arr =
141 98 145 151 77 171 141 118 163 106 85 87
219 102 166 137 81 149 149 143 138 144 118 92
218 54 175 129 127 94 101 133 142 177 149 52
146 108 181 116 77 129 138 147 143 87 82 87
205 96 180 110 108 63 102 186 115 150 120 69
172 55 186 121 113 115 117 123 156 88 121 58
168 106 154 117 99 64 80 170 121 168 106 63
186 89 160 120 112 65 79 164 125 178 125 57
139 98 145 146 84 120 79 118 157 153 87 52
174 54 176 127 127 95 88 120 155 139 139 52
200 101 170 111 104 66 96 181 115 164 119 70
144 117 146 130 77 109 103 149 136 134 83 77
139 98 169 117 86 104 105 145 142 87 82 69
209 97 172 115 105 79 107 175 120 167 125 73
177 116 166 110 103 63 79 192 115 161 104 65
arr[0, 0]	141
arr[:, 10]	[85, 118, 149, 82, 120, 121, 106, 125, 87, 139, 119, 83, 82, 125, 104]
arr[5, 5]	115
arr[8, 0]	139
arr[10, 4]	104
arr[4, 8]	115
arr[:, 4]	[77, 81, 127, 77, 108, 113, 99, 112, 84, 127, 104, 77, 86, 105, 103]
arr[1, 5]	149
arr[9, 6]	88
arr[:, 8]	[163, 138, 142, 143, 115, 156, 121, 125, 157, 155, 115, 136, 142, 120, 115]
arr[7]	[186, 89, 160, 120, 112, 65, 79, 164, 125, 178, 125, 57]
arr[10]	[200, 101, 170, 111, 104, 66, 96, 181, 115, 164, 119, 70]
arr[13, 2]	172
arr[:, 5]	[171, 149, 94, 129, 63, 115, 64, 65, 120, 95, 66, 109, 104, 79, 63]
arr[8, 2]	145
arr[0, 9]	106
arr[2, 1]	54
arr[3, 2]	181
arr[12, 10]	82
arr[2, 9]	177
arr[8, 6]	79
arr[3, 5]	129
arr[14, 0]	177
arr[:, 0]	[141, 219, 218, 146, 205, 172, 168, 186, 139, 174, 200, 144, 139, 209, 177]
arr[3, 8]	143
arr[14, 9]	161
arr[7, 0]	186
arr[14, 2]	166
arr[1, 9]	144
arr[6, 2]	154
arr[11, 3]	130
arr[14, 11]	65
arr[:, 3]	[151, 137, 129, 116, 110, 121, 117, 120, 146, 127, 111, 130, 117, 115, 110]
arr[1, 8]	138
arr[11]	[144, 117, 146, 130, 77, 109, 103, 149, 136, 134, 83, 77]
arr[10, 9]	164
arr[7, 8]	125

grid =
[[198, 148, 135, 130, 177, 126, 128],
 [59, 154, 131, 131, 151, 127, 123],
 [185, 112, 142, 134, 149, 125, 126],
 [137, 69, 121, 122, 39, 125, 127]]
Rows and columns are counted from 0.
(0, 0) = 198
(3, 0) = 137
(3, 5) = 125
(2, 1) = 112
(2, 4) = 149
(1, 6) = 123
(0, 3) = 130
(1, 3) = 131
(0, 1) = 148
(2, 6) = 126
(0, 2) = 135
(2, 0) = 185
(3, 2) = 121

x =
156 62 131 70 117
149 138 163 159 101
83 120 109 155 118
174 137 89 121 133
141 154 63 119 179
182 147 94 74 129
134 141 172 132 163
125 111 127 143 78
154 130 132 163 179
224 146 164 113 88
149 137 65 92 125
x[0, 0] -> 156
x[-11, 3] -> 70
x[9, 4] -> 88
x[:, -1] -> [117, 101, 118, 133, 179, 129, 163, 78, 179, 88, 125]
x[:, -3] -> [131, 163, 109, 89, 63, 94, 172, 127, 132, 164, 65]
x[8, -4] -> 130
x[-1] -> [149, 137, 65, 92, 125]
x[0] -> [156, 62, 131, 70, 117]
x[3, -2] -> 121
x[-4, -5] -> 125
x[2, 0] -> 83
x[9, -2] -> 113
x[3, 0] -> 174
x[-3, 0] -> 154
x[-5] -> [134, 141, 172, 132, 163]
x[-7, 4] -> 179
